Each row, then one of two labels for whether it has a hidden trait; a new part has new ones:
(in the rows, 100 means zero)
[ 97 100 102  95 101 106  99  58 101 106 101 100 102 100 103 103 104  95
  96 103 102  97 103 100  81  99 100 100 108 106 101] => V
[ 94  98 101  91 109 106 107  79  98  97 104  99  99  98  98 109 105  99
  95 114  96  97  98 101  93  99 100  98 110  96 103] => V
[ 88  99  97  90 104 108 100  64 101 101 103  99 102 100  99 106 107  95
  93 107 100  97  97 102  97  99  98  98 108 100 106] => V
[ 87 101 104  93 115 104 104  60  99  92 105 100  99 104  91 111 106  93
  93 108 105  93  88 107  99 102  98  98 108  94 101] => V
[100 100 105  95  92 107  99  64  99 116  96 101 105 100 110  97 103  97
  97 107 102  99 114 100 121  92 103 102 111 111  93] => B
[ 83  99 106  88 111 107 114  73  97  94 105  96  95  97  94 116 106  97
  93 121  96  94  88 106  90  98 101  96 120  96 104] => V
[100 103  95  91  98 112  88  26 102 117 101 103 111 110 109  99 106  82
  94  99 109  95 107 107 106 101  98 101 107 108  97] => V
[104 100  94  95  91 103  89  69  99 118  95 102 107 105 110  95 102  92
 100  97 101 104 112 102 119  96 101 103 100 108  94] => B
[ 98 100 103  92  97 108  97  58 100 115  99 101 105 100 107 100 104  95
  97 102 101  99 110 100 110  95 101 101 107 109  97] => V
[ 90 101 103  92 108 107 105  70 101 100 104  99  99  99  97 109 105  99
  94 111 102  95  97 100  98  99 100  98 111 100  93] => V
[103 102  94  93  98 104  89  53 101 113  98 102 109 107 106  97 105  90
 104  94 105 100 106 104 107  98  99 102 104 105  95] => V
[109 100 107  95  80  98  88  64  89 133  86 103 111 104 116  89  99  89
 105  97  99 102 124 100 136  89 104 104 112 106  87] => B
[ 91  99 102  92 107 106 104  65 102 102 103  99 101  99 102 106 104  98
  94 115  99  96 100 101 103  99 100  99 111 104 103] => V
[102 106  95  97  97 102  85  60 102 111 100 104 111 111 106  96 103  81
  96  93 115  96 104 106 110 100  99 103 101 109  93] => B
[ 99 101 103  93  96 105  99  55 101 115  97 101 103 101 105  99 104  96
  97 108 102  97  94 100 112  96 103 101 116 109  97] => V
[102 101 111  99  88 101 102  82  97 118  95 100 104  99 110  93  99 100
 102 104  98 100 114  91 120  95 105 102 115 111  92] => B
[ 91 100  91  86 109 111  93  35 102 104 103 102 107 107 105 107 110  81
  89 108 102  94  92 108 101  99  96 100 109 101 102] => V
[105 103 109  98  87  99  99  69  96 122  94 102 106 102 110  92  98  94
 103  96 106  99 116  99 123  91 104 103 111 110  90] => B
[100 104 117  99  92 102 105  63 100 120  96 102 103 104 106  95  99  96
 101 100 111  93 112 101 118  95 105 102 118 115  90] => B
[ 90 101 102  90 111 108 102  45 101 103 104 100 103 104  98 109 107  88
  91 113 104  92  90 106  95 100  99  99 114 103 103] => V
[ 82  92  99  83 119 112 112  58  92  92 104  94  95  93  93 122 109 101
  94 131  82  98  85 100  85  98  97  94 111  86 109] => V
[ 98  99  96  93 100 107  95  64 101 108 102 101 104 102 105 103 105  93
  95 104 100  97 104 102 100  98  97 100 104 106 102] => V
[ 84  97  90  88 118 106 102  58  96  91 108  97  99 100  92 117 110  89
  91 119  93  96  84 106  85 101  96  96 107  83 108] => V
[105  99 115 101  76  94 107  85  90 127  88 100 104  97 114  91  94 104
 111 102  94 104 125  96 134  89 108 103 115 106  85] => B
[108  99 109  99  83 101 100  87  94 122  92 100 106 100 111  90  97  99
 105 100  96 103 120  98 126  91 105 102 107 105  91] => B
[ 91  98 109  96 107 108 119 103 100 101 100  98  95  92  98 109 101 110
  98 117  96  98 101  96 101  98 103  97 112 100 100] => V
[ 82  98 105  88 121 108 113  84  98  92 106  97  94  97  89 117 104  94
  93 121  94  93  88 102  89  99 100  96 119  94 106] => V
[ 92 103 100  94 110 105 102  58 102 105 106 101 102 104  98 106 107  91
  94 107 110  93  93 105  95 100 101  99 111 103 101] => V
[109  98 110 100  81  97  99  83  91 123  88 101 104  98 109  91  94  99
 108  97  94 105 119  97 130  89 105 102 105 103  94] => B
[ 99  97 118 102  85 103 123 120  95 113  93  97  96  86 109  97  94 117
 108 115  90 102 115  91 115  91 108 100 115 110  97] => B
[ 95 102  89  88 110 110  82  27 103 105 104 102 109 110 101 107 112  79
  89 104 106  96  96 109 100 100  94 100 105 104 104] => V
[ 92  97  92  91 109 109  96  63 100 100 104  99 102 100 100 112 109  96
  93 110  95  98  93 103  96  97  97  99 108 100 105] => V
[ 90 103  97  87 116 106  96  40 101 103 105 100 102 107  95 111 110  83
  92 107 108  92  86 109  92 101  97  99 110 100 103] => V
[108 104 108  94  76  98  87  44  90 140  84 104 116 110 118  87  98  78
 104  92 108  99 132 103 144  87 105 105 116 110  80] => B
[108 104 120 106  84  91 104  99  93 123  91 102 105 103 106  87  92 100
 109  92 108  99 116  98 124  93 107 104 117 106  85] => B
[103 102 105  96  87 103  95  63  99 118  95 102 106 102 110  97  99  95
 100 103 104 100 111 100 120  93 104 102 108 109  92] => B
